Here is a tiny trained network, its code and every weight. The questions are about switching its units off for an input and a class, where a switched-off unit gives its printed mean instead of its output.

import numpy as np


def w(rows, s, z=0):
    codes = np.array(rows[::2]) - 128.0
    scale = np.full(codes.shape[1], s)
    scale[-1] = z or s
    return codes * scale


def f(y):
    return np.maximum(y, 0)


def log_softmax(a):
    a = a - a.max(-1, keepdims=True)
    return a - np.log(np.exp(a).sum(-1, keepdims=True))


def net(x, mask):
    res = np.array(x, float).reshape(1, 7) / 4 @ E
    y = f(res @ A[0][:, :-1].T + A[0][:, -1])
    res = res + np.where(mask, y, B[0][:, -1]) @ B[0][:, :-1]
    return log_softmax(res[-1] @ U[:, :-1].T + U[:, -1])


A, B = {}, {}
E = w([
[149,143,116],'x0',
[225,72,195],'x1',
[108,2,32],'x2',
[148,142,117],'x3',
[123,123,129],'x4',
[152,146,115],'x5',
[120,120,134],'x6',
],0.0067)
A[0] = w([
[85,194,210,143],'N0',
[141,84,176,89],'N1',
[47,192,81,56],'N2',
[250,97,88,90],'N3',
[190,108,180,80],'N4',
[117,66,219,90],'N5',
[166,58,47,46],'N6',
[67,74,82,113],'N7',
[145,153,102,254],'N8',
[124,204,214,35],'N9',
[30,107,142,199],'N10',
],0.011,0.0064)
B[0] = w([
[169,71,88,230],'N0',
[141,168,144,155],'N1',
[166,210,135,186],'N2',
[142,159,144,185],'N3',
[110,191,128,175],'N4',
[145,179,162,168],'N5',
[165,107,56,186],'N6',
[158,110,98,197],'N7',
[107,92,254,253],'N8',
[165,83,30,196],'N9',
[170,151,176,220],'N10',
],0.023,0.0065)
U = w([
[128,112,169,192],'0',
[133,120,69,53],'1',
[127,108,184,117],'2',
[113,112,170,216],'3',
[117,114,173,164],'4',
[108,122,160,220],'5',
[116,245,105,48],'6',
[2,118,152,2],'7',
],0.016,0.0064)

Each question gives the input, the list of numbers given to net, and the class t.
The units are the neurons (one row each of A and B). Each row of codes is followed by its name. A weight is (code - 128) times the scale printed after its matrix; where a second scale follows, it is the last column's (A, B and U).
mask holds one flag per neuron, in row order. A switched-off neuron (its flag False) gives its mean, the last column of its row in B, instead of its output. The means were averaged over made-up inputs and are rounded, as every weight is.
A unit's drop is (log p(t) with every unit on - log p(t) with that unit switched off) / (log p(t) with every unit on - log p(t) with every unit switched off).
The circuit of an input: a set's keep is (log p(t) with only the set's units on - log p(t) with every unit switched off) / (log p(t) with every unit on - log p(t) with every unit switched off). Starting from all 11 units, units are removed one at a time, each time the one whose removal leaves the highest keep (on an exact tie, the one counted first), for as long as the keep stays at least 0.8.
circuit, biggest first: the units of the circuit, biggest drop first
top k neurons: the k neurons with the biggest drops, biggest first
drop of u: that unit's drop, to one decimal
input [-3,-7,0,1,0,-3,1], class 6: circuit, biggest first : N2
input [-3,-3,-8,2,2,2,-1], class 1: top 2 neurons : N9; N0
input [-4,5,8,4,1,3,4], class 1: top 2 neurons : N6; N8
input [6,8,8,6,-1,-5,2], class 1: top 3 neurons : N6; N8; N10
input [1,8,2,1,-5,0,-5], class 6: circuit, biggest first : N4; N3; N0
input [7,8,-5,0,2,4,7], class 6: top 4 neurons : N4; N3; N5; N1
input [3,8,4,3,-3,2,-4], class 6: circuit, biggest first : N4; N3; N0
input [4,3,-7,2,6,-3,-6], class 1: top 2 neurons : N9; N0
input [-3,-8,6,-4,-1,-2,7], class 6: top 2 neurons : N2; N0
input [0,7,-6,4,-4,-1,-5], class 6: top 2 neurons : N4; N5
input [6,-8,3,1,2,-3,-5], class 6: top 2 neurons : N2; N0
input [-7,3,-8,4,2,6,3], class 1: top 2 neurons : N9; N0
input [2,-1,8,-1,-1,2,5], class 1: top 2 neurons : N6; N7
input [4,-6,-8,8,-7,6,-1], class 1: circuit, biggest first : N9
input [7,-8,2,-4,0,5,3], class 6: drop of N0 : 0.6
input [0,8,-2,2,5,-2,-7], class 6: drop of N4 : 0.5
input [5,-1,-8,-4,-3,-5,1], class 1: drop of N0 : 0.2
